Here is a tiny trained network, its code and every weight. The questions are about switching its units off for an input and a class, where a switched-off unit gives its printed mean instead of its output.

import numpy as np


def w(rows, s, z=0):
    codes = np.array(rows[::2]) - 128.0
    scale = np.full(codes.shape[1], s)
    scale[-1] = z or s
    return codes * scale


def f(y):
    return y / 2 * (1 + np.tanh(0.7978845608 * (y + 0.044715 * y**3)))


def log_softmax(a):
    a = a - a.max(-1, keepdims=True)
    return a - np.log(np.exp(a).sum(-1, keepdims=True))


def net(x, mask):
    res = np.array(x, float).reshape(1, 8) / 4 @ E
    y = f(res @ A[0][:, :-1].T + A[0][:, -1])
    res = res + np.where(mask, y, B[0][:, -1]) @ B[0][:, :-1]
    return log_softmax(res[-1] @ U[:, :-1].T + U[:, -1])


A, B = {}, {}
E = w([
[197,150,195,69,158,62,22,178,158],'x0',
[111,170,120,126,122,101,166,137,161],'x1',
[64,35,215,120,132,107,219,188,70],'x2',
[134,119,139,143,130,135,122,120,125],'x3',
[130,131,124,131,130,125,131,133,126],'x4',
[11,183,139,188,197,165,57,174,191],'x5',
[137,138,130,112,137,141,119,134,90],'x6',
[150,125,148,133,138,153,109,123,88],'x7',
],0.013)
A[0] = w([
[199,132,90,140,105,107,118,71,133,159],'N1',
[156,119,179,135,159,38,109,147,100,130],'N2',
[188,167,152,117,108,138,92,120,162,122],'N3',
[70,131,79,158,101,205,181,64,93,254],'N4',
[131,179,60,179,193,156,67,142,167,111],'N5',
[147,182,181,140,176,56,24,116,175,165],'N6',
[93,121,86,159,83,132,104,108,117,151],'N7',
[184,67,199,103,55,82,212,140,104,142],'N8',
[117,171,88,162,94,192,109,136,137,166],'N9',
[146,160,103,143,202,146,85,98,136,126],'N10',
[242,169,57,109,80,116,128,35,135,202],'N11',
[208,136,55,125,118,98,148,101,105,171],'N12',
[123,103,89,168,99,146,246,106,57,190],'N13',
[75,142,148,157,196,153,131,172,103,122],'N14',
[163,120,174,125,125,77,135,138,143,164],'N15',
[74,92,162,146,182,122,143,229,119,104],'N16',
],0.011,0.0096)
B[0] = w([
[93,126,186,141,118,94,67,124,137,185],'N1',
[114,155,139,84,91,99,125,195,98,184],'N2',
[91,76,118,92,162,102,109,143,105,172],'N3',
[155,130,113,247,165,155,219,26,197,249],'N4',
[177,105,26,144,183,162,163,149,141,205],'N5',
[106,67,48,59,213,143,103,194,114,239],'N6',
[117,130,98,152,106,146,111,78,195,161],'N7',
[215,180,74,32,130,135,200,179,80,225],'N8',
[134,156,101,195,144,183,166,47,152,181],'N9',
[151,107,103,154,165,136,144,122,132,175],'N10',
[41,79,198,172,90,98,62,93,170,238],'N11',
[59,81,185,139,93,64,117,107,162,195],'N12',
[188,6,134,104,229,126,249,66,164,243],'N13',
[61,111,177,191,123,113,108,114,153,192],'N14',
[128,128,92,61,96,105,79,189,93,170],'N15',
[67,66,225,132,85,2,103,124,145,206],'N16',
],0.0095,0.021)
U = w([
[87,89,202,161,105,106,153,69,154,179],'0',
[181,69,63,46,212,150,171,131,133,197],'1',
[55,104,179,61,113,86,59,164,134,189],'2',
[197,172,108,10,71,117,155,187,84,4],'3',
[138,192,50,174,143,231,136,103,157,50],'4',
],0.011,0.0017)

Each question gives the input, the list of numbers given to net, and the class t.
The units are the neurons (one row each of A and B). Each row of codes is followed by its name. A weight is (code - 128) times the scale printed after its matrix; where a second scale follows, it is the last column's (A, B and U).
mask holds one flag per neuron, in row order. A switched-off neuron (its flag False) gives its mean, the last column of its row in B, instead of its output. The means were averaged over made-up inputs and are rounded, as every weight is.
A unit's drop is (log p(t) with every unit on - log p(t) with that unit switched off) / (log p(t) with every unit on - log p(t) with every unit switched off).
unit that matters most: the unit with the biggest drop
top k neurons: the k neurons with the biggest drops, biggest first
drop of u: that unit's drop, to one decimal
input [6,-4,1,-8,-8,-6,6,-2], class 3: unit that matters most : N8
input [0,-5,0,-7,-1,1,0,-2], class 4: top 3 neurons : (N13; N16; N11)
input [2,-5,-6,-1,2,0,-4,-8], class 2: top 3 neurons : (N11; N13; N4)
input [1,-1,6,-5,7,-5,-6,2], class 3: top 2 neurons : (N8; N4)
input [7,1,-7,-7,7,0,6,-3], class 2: top 2 neurons : (N11; N13)
input [-6,0,6,-2,-5,0,5,-5], class 1: top 3 neurons : (N13; N11; N8)
input [2,-1,-1,4,7,8,-6,0], class 1: top 2 neurons : (N6; N5)
input [3,-2,1,8,-3,2,-6,1], class 2: top 3 neurons : (N13; N4; N8)
input [-6,-3,-7,-6,4,0,7,-5], class 0: top 2 neurons : (N11; N12)
input [-7,2,-2,1,5,1,8,5], class 4: drop of N15 : 0.0
input [2,6,6,-3,7,-8,5,5], class 3: drop of N8 : 0.2
input [0,-4,-2,-3,4,-3,-5,4], class 0: drop of N6 : 0.3
input [-3,-6,-8,2,-6,2,7,-2], class 4: drop of N5 : 0.1
input [8,-4,6,-3,0,1,5,-1], class 2: unit that matters most : N16
